Below are the code and all the weights of a small trained network. Each question names an input and a class and asks about switching units off, where a switched-off unit gives its printed mean instead of its output.

import numpy as np


def w(rows, s, z=0):
    codes = np.array(rows[::2]) - 128.0
    scale = np.full(codes.shape[1], s)
    scale[-1] = z or s
    return codes * scale


def f(y):
    return np.maximum(y, 0)


def log_softmax(a):
    a = a - a.max(-1, keepdims=True)
    return a - np.log(np.exp(a).sum(-1, keepdims=True))


def net(x, mask):
    res = np.array(x, float).reshape(1, 5) / 4 @ E
    y = f(res @ A[0][:, :-1].T + A[0][:, -1])
    res = res + np.where(mask, y, B[0][:, -1]) @ B[0][:, :-1]
    return log_softmax(res[-1] @ U[:, :-1].T + U[:, -1])


A, B = {}, {}
E = w([
[129,127,127,127,128],'x0',
[50,53,238,182,176],'x1',
[127,128,126,129,129],'x2',
[218,167,154,216,224],'x3',
[93,191,152,8,215],'x4',
],0.011)
A[0] = w([
[49,80,190,168,169,134],'neuron 1',
[112,65,171,189,117,102],'neuron 2',
[118,88,146,134,3,189],'neuron 3',
[66,132,133,46,115,120],'neuron 4',
[121,109,187,181,160,83],'neuron 5',
[125,156,158,100,166,115],'neuron 6',
[122,70,106,148,37,168],'neuron 7',
[179,188,169,136,181,123],'neuron 8',
[180,212,53,79,76,254],'neuron 9',
[152,120,169,183,190,81],'neuron 10',
[117,83,132,115,62,157],'neuron 11',
[163,168,159,109,190,68],'neuron 12',
[208,137,99,130,99,154],'neuron 13',
[47,132,132,19,133,118],'neuron 14',
[206,131,146,222,112,127],'neuron 15',
[136,198,97,28,91,146],'neuron 16',
[171,180,161,103,227,52],'neuron 17',
[28,82,175,179,180,135],'neuron 18',
[219,145,94,207,119,187],'neuron 19',
[100,92,112,143,50,167],'neuron 20',
[83,94,115,123,71,143],'neuron 21',
[178,93,171,223,124,94],'neuron 22',
],0.013,0.0078)
B[0] = w([
[109,134,217,202,95,197],'neuron 1',
[156,104,135,195,140,176],'neuron 2',
[48,167,62,160,164,203],'neuron 3',
[169,59,196,100,85,186],'neuron 4',
[134,83,127,178,123,169],'neuron 5',
[44,151,157,128,158,161],'neuron 6',
[81,189,60,124,171,195],'neuron 7',
[121,153,82,128,131,185],'neuron 8',
[131,42,40,100,166,252],'neuron 9',
[142,83,90,181,115,174],'neuron 10',
[72,144,118,146,171,174],'neuron 11',
[72,166,84,162,188,168],'neuron 12',
[133,187,106,56,118,189],'neuron 13',
[184,95,221,101,43,203],'neuron 14',
[207,80,152,91,57,201],'neuron 15',
[143,10,109,147,157,213],'neuron 16',
[42,210,64,193,214,188],'neuron 17',
[113,137,192,174,111,200],'neuron 18',
[196,153,110,39,77,220],'neuron 19',
[65,160,89,180,156,184],'neuron 20',
[71,163,157,143,157,173],'neuron 21',
[210,80,158,161,113,189],'neuron 22',
],0.011,0.021)
U = w([
[50,175,28,94,197,101],'0',
[154,16,136,149,123,251],'1',
[46,225,145,211,162,81],'2',
[89,139,253,83,83,78],'3',
[194,180,110,18,78,53],'4',
],0.011,0.002)

Each question gives the input, the list of numbers given to net, and the class t.
The units are the neurons (one row each of A and B). Each row of codes is followed by its name. A weight is (code - 128) times the scale printed after its matrix; where a second scale follows, it is the last column's (A, B and U).
mask holds one flag per neuron, in row order. A switched-off neuron (its flag False) gives its mean, the last column of its row in B, instead of its output. The means were averaged over made-up inputs and are rounded, as every weight is.
A unit's drop is (log p(t) with every unit on - log p(t) with that unit switched off) / (log p(t) with every unit on - log p(t) with every unit switched off).
The circuit of an input: a set's keep is (log p(t) with only the set's units on - log p(t) with every unit switched off) / (log p(t) with every unit on - log p(t) with every unit switched off). Starting from the 12 units with the biggest drops (on a tie, the unit counted first), units are removed one at a time, each time the one whose removal leaves the highest keep (on an exact tie, the one counted first), for as long as the keep stays at least 0.8.
circuit, biggest first: the units of the circuit, biggest drop first
unit that matters most: the unit with the biggest drop
top k neurons: the k neurons with the biggest drops, biggest first
drop when u is switched off: that unit's drop, to one decimal
input [7,-1,-2,3,-7], class 4: unit that matters most -> neuron 19
input [5,7,7,-8,0], class 2: top 2 neurons -> neuron 3; neuron 20
input [6,6,5,7,1], class 2: top 3 neurons -> neuron 17; neuron 9; neuron 16
input [-1,-5,6,0,7], class 1: top 2 neurons -> neuron 16; neuron 14
input [-1,-8,2,1,-4], class 4: top 2 neurons -> neuron 19; neuron 17
input [-2,1,3,-3,1], class 3: top 2 neurons -> neuron 9; neuron 17
input [-8,3,-7,0,2], class 3: top 2 neurons -> neuron 9; neuron 3
input [-7,5,0,0,6], class 3: top 2 neurons -> neuron 14; neuron 3
input [-1,-6,8,-4,1], class 1: top 2 neurons -> neuron 16; neuron 17
input [-7,-7,-8,1,-4], class 4: top 3 neurons -> neuron 19; neuron 17; neuron 15
input [-4,-4,2,7,1], class 0: top 2 neurons -> neuron 17; neuron 14
input [-1,1,-5,5,6], class 2: drop when neuron 9 is switched off -> 1.0
input [-5,-2,-1,7,-4], class 4: drop when neuron 19 is switched off -> 0.1
input [2,-5,3,1,-5], class 4: circuit, biggest first -> neuron 19
input [3,6,-5,-1,8], class 3: drop when neuron 14 is switched off -> 0.3
input [6,-1,-1,-5,4], class 1: drop when neuron 16 is switched off -> 0.2
